Here is a tiny trained network, its code and every weight. The questions are about switching its units off for an input and a target symbol, where a switched-off unit gives its printed mean instead of its output.

import numpy as np


def w(rows, s, z=0):
    codes = np.array(rows[::2]) - 128.0
    scale = np.full(codes.shape[1], s)
    scale[-1] = z or s
    return codes * scale


def norm(h):
    return h / np.sqrt((h * h).mean(-1, keepdims=True) + 1e-5)


def f(y):
    return y / 2 * (1 + np.tanh(0.7978845608 * (y + 0.044715 * y**3)))


def softmax(a):
    e = np.exp(a - a.max(-1, keepdims=True))
    return e / e.sum(-1, keepdims=True)


def log_softmax(a):
    a = a - a.max(-1, keepdims=True)
    return a - np.log(np.exp(a).sum(-1, keepdims=True))


def net(x, mask):
    ids = ['βεζηθλξπστφω'.index(c) for c in x.split()]
    T = len(ids)
    res = E[ids] + P[:T]
    u = 0
    for l in range(2):
        r = norm(res)
        for j in range(2):
            rows = slice(2 * j, 2 * j + 2)
            q, k, v = (r @ M[l][rows].T for M in (Q, K, V))
            z = softmax(np.where(np.tri(T) > 0, q @ k.T / 2**0.5, -1e9)) @ v
            o = O[l][rows]
            res = res + np.where(mask[u + j], z, o[:, -1]) @ o[:, :-1]
        u += 2
        y = f(norm(res) @ A[l][:, :-1].T + A[l][:, -1])
        res = res + np.where(mask[u : u + 8], y, B[l][:, -1]) @ B[l][:, :-1]
        u += 8
    return log_softmax(norm(res)[-1] @ U[:, :-1].T + U[:, -1])


Q, K, V, O, A, B = {}, {}, {}, {}, {}, {}
E = w([
[194,158,78],'β',
[96,182,200],'ε',
[206,135,51],'ζ',
[143,100,142],'η',
[112,186,200],'θ',
[63,119,100],'λ',
[168,143,99],'ξ',
[83,221,128],'π',
[211,146,49],'σ',
[122,144,84],'τ',
[105,20,250],'φ',
[169,130,87],'ω',
],0.017)
P = w([
[191,82,129],'0',
[115,143,247],'1',
[237,65,106],'2',
[126,92,72],'3',
[125,155,245],'4',
[253,68,124],'5',
[103,94,60],'6',
],0.0056)
Q[0] = w([
[118,102,127],'L0H0',
[193,117,161],'L0H0',
[86,197,2],'L0H1',
[215,206,5],'L0H1',
],0.011)
K[0] = w([
[148,123,96],'L0H0',
[235,146,77],'L0H0',
[252,159,196],'L0H1',
[211,202,141],'L0H1',
],0.011)
V[0] = w([
[79,5,42],'L0H0',
[115,2,120],'L0H0',
[181,93,193],'L0H1',
[74,136,91],'L0H1',
],0.0049)
O[0] = w([
[132,118,79,168],'L0H0',
[118,83,180,241],'L0H0',
[210,182,83,244],'L0H1',
[152,77,2,46],'L0H1',
],0.005,0.0011)
A[0] = w([
[109,73,203,134],'L0N0',
[50,161,138,123],'L0N1',
[4,103,122,3],'L0N2',
[92,148,180,132],'L0N3',
[152,149,166,124],'L0N4',
[98,213,142,72],'L0N5',
[74,166,175,162],'L0N6',
[179,166,118,127],'L0N7',
],0.012,0.0071)
B[0] = w([
[134,234,5,253],'L0N0',
[180,75,135,162],'L0N1',
[147,2,64,152],'L0N2',
[79,60,71,167],'L0N3',
[88,96,67,158],'L0N4',
[116,104,182,145],'L0N5',
[83,55,110,195],'L0N6',
[124,32,97,189],'L0N7',
],0.0063,0.004)
Q[1] = w([
[143,47,36],'L1H0',
[112,143,150],'L1H0',
[82,96,199],'L1H1',
[131,8,99],'L1H1',
],0.013)
K[1] = w([
[81,31,74],'L1H0',
[200,150,144],'L1H0',
[94,62,172],'L1H1',
[130,9,181],'L1H1',
],0.013)
V[1] = w([
[96,69,53],'L1H0',
[80,193,2],'L1H0',
[101,159,204],'L1H1',
[117,91,174],'L1H1',
],0.0082)
O[1] = w([
[73,106,111,254],'L1H0',
[125,140,130,126],'L1H0',
[108,86,208,44],'L1H1',
[254,5,88,133],'L1H1',
],0.0074,0.0046)
A[1] = w([
[168,60,106,186],'L1N0',
[66,174,52,90],'L1N1',
[212,248,128,118],'L1N2',
[58,156,201,3],'L1N3',
[139,228,52,194],'L1N4',
[154,94,111,67],'L1N5',
[157,93,138,209],'L1N6',
[161,66,94,180],'L1N7',
],0.012,0.0022)
B[1] = w([
[169,194,101,213],'L1N0',
[229,83,107,201],'L1N1',
[130,175,254,199],'L1N2',
[58,66,119,133],'L1N3',
[52,128,109,254],'L1N4',
[182,176,84,150],'L1N5',
[122,184,175,163],'L1N6',
[169,170,95,214],'L1N7',
],0.0082,0.0074)
U = w([
[112,199,145,26],'β',
[99,105,172,125],'ε',
[137,151,116,36],'ζ',
[83,218,218,91],'η',
[179,69,223,167],'θ',
[132,52,49,121],'λ',
[121,135,150,181],'ξ',
[94,113,159,254],'π',
[130,166,135,89],'σ',
[42,168,65,173],'τ',
[252,89,158,95],'φ',
[159,141,127,116],'ω',
],0.018,0.0058)

Each question gives the input, a string of symbols that net reads in full, and the target symbol t.
The units are the heads (2 rows each of Q, K, V and O) and the neurons (one row each of A and B). Each row of codes is followed by its name. A weight is (code - 128) times the scale printed after its matrix; where a second scale follows, it is the last column's (O, A, B and U).
mask holds one flag per unit, layer by layer, with each layer's heads first. A switched-off unit (its flag False) gives its mean, the last column of its rows in O or B, instead of its output. The means were averaged over made-up inputs and are rounded, as every weight is.
A unit's drop is (log p(t) with every unit on - log p(t) with that unit switched off) / (log p(t) with every unit on - log p(t) with every unit switched off).
The circuit of an input: a set's keep is (log p(t) with only the set's units on - log p(t) with every unit switched off) / (log p(t) with every unit on - log p(t) with every unit switched off). Starting from the 12 units with the biggest drops (on a tie, the unit counted first), units are removed one at a time, each time the one whose removal leaves the highest keep (on an exact tie, the one counted first), for as long as the keep stays at least 0.8.
circuit, biggest first: the units of the circuit, biggest drop first
unit that matters most: the unit with the biggest drop
top k neurons: the k neurons with the biggest drops, biggest first
k most important neurons of layer l: the k neurons of layer l with the biggest drops, biggest first
heads that matter: for each layer, one digit per head in row order, 1 if its drop is at least 0.15 and else 0, layers parted by /
input π β ε, target π: unit that matters most => L0H0
input β η φ η σ ε, target φ: circuit, biggest first => (L0N6, L1H1)
input λ θ φ η ε π φ, target λ: heads that matter => 01 / 00
input η φ τ φ φ ε, target φ: top 3 neurons => (L0N6, L1N4, L0N3)
input η φ θ φ λ, target λ: heads that matter => 00 / 00
input τ φ λ φ β, target η: 2 most important neurons of layer 1 => (L1N2, L1N4)
input ξ τ φ, target φ: circuit, biggest first => (L0N0, L1N4)
input ω η λ π β, target η: circuit, biggest first => (L1N2, L1H1)
input φ η η φ η η η, target η: top 2 neurons => (L0N7, L0N6)
input θ φ θ, target φ: top 3 neurons => (L0N6, L0N3, L1N2)
input φ λ η β φ φ φ, target λ: top 3 neurons => (L0N0, L1N2, L1N1)
input φ π π, target φ: heads that matter => 01 / 01
input η φ ζ η, target η: top 3 neurons => (L1N2, L0N6, L0N3)
input ε η β σ τ, target φ: heads that matter => 00 / 01
input λ λ π θ, target λ: 2 most important neurons of layer 0 => (L0N3, L0N6)
input φ η η λ ζ φ π, target λ: unit that matters most => L1N2
input η β π θ η, target τ: heads that matter => 00 / 01
input π σ λ ε, target λ: heads that matter => 01 / 00
input φ λ η λ φ π, target φ: top 3 neurons => (L0N0, L1N4, L0N1)
input ε τ η ω η π η, target τ: top 2 neurons => (L1N4, L0N6)
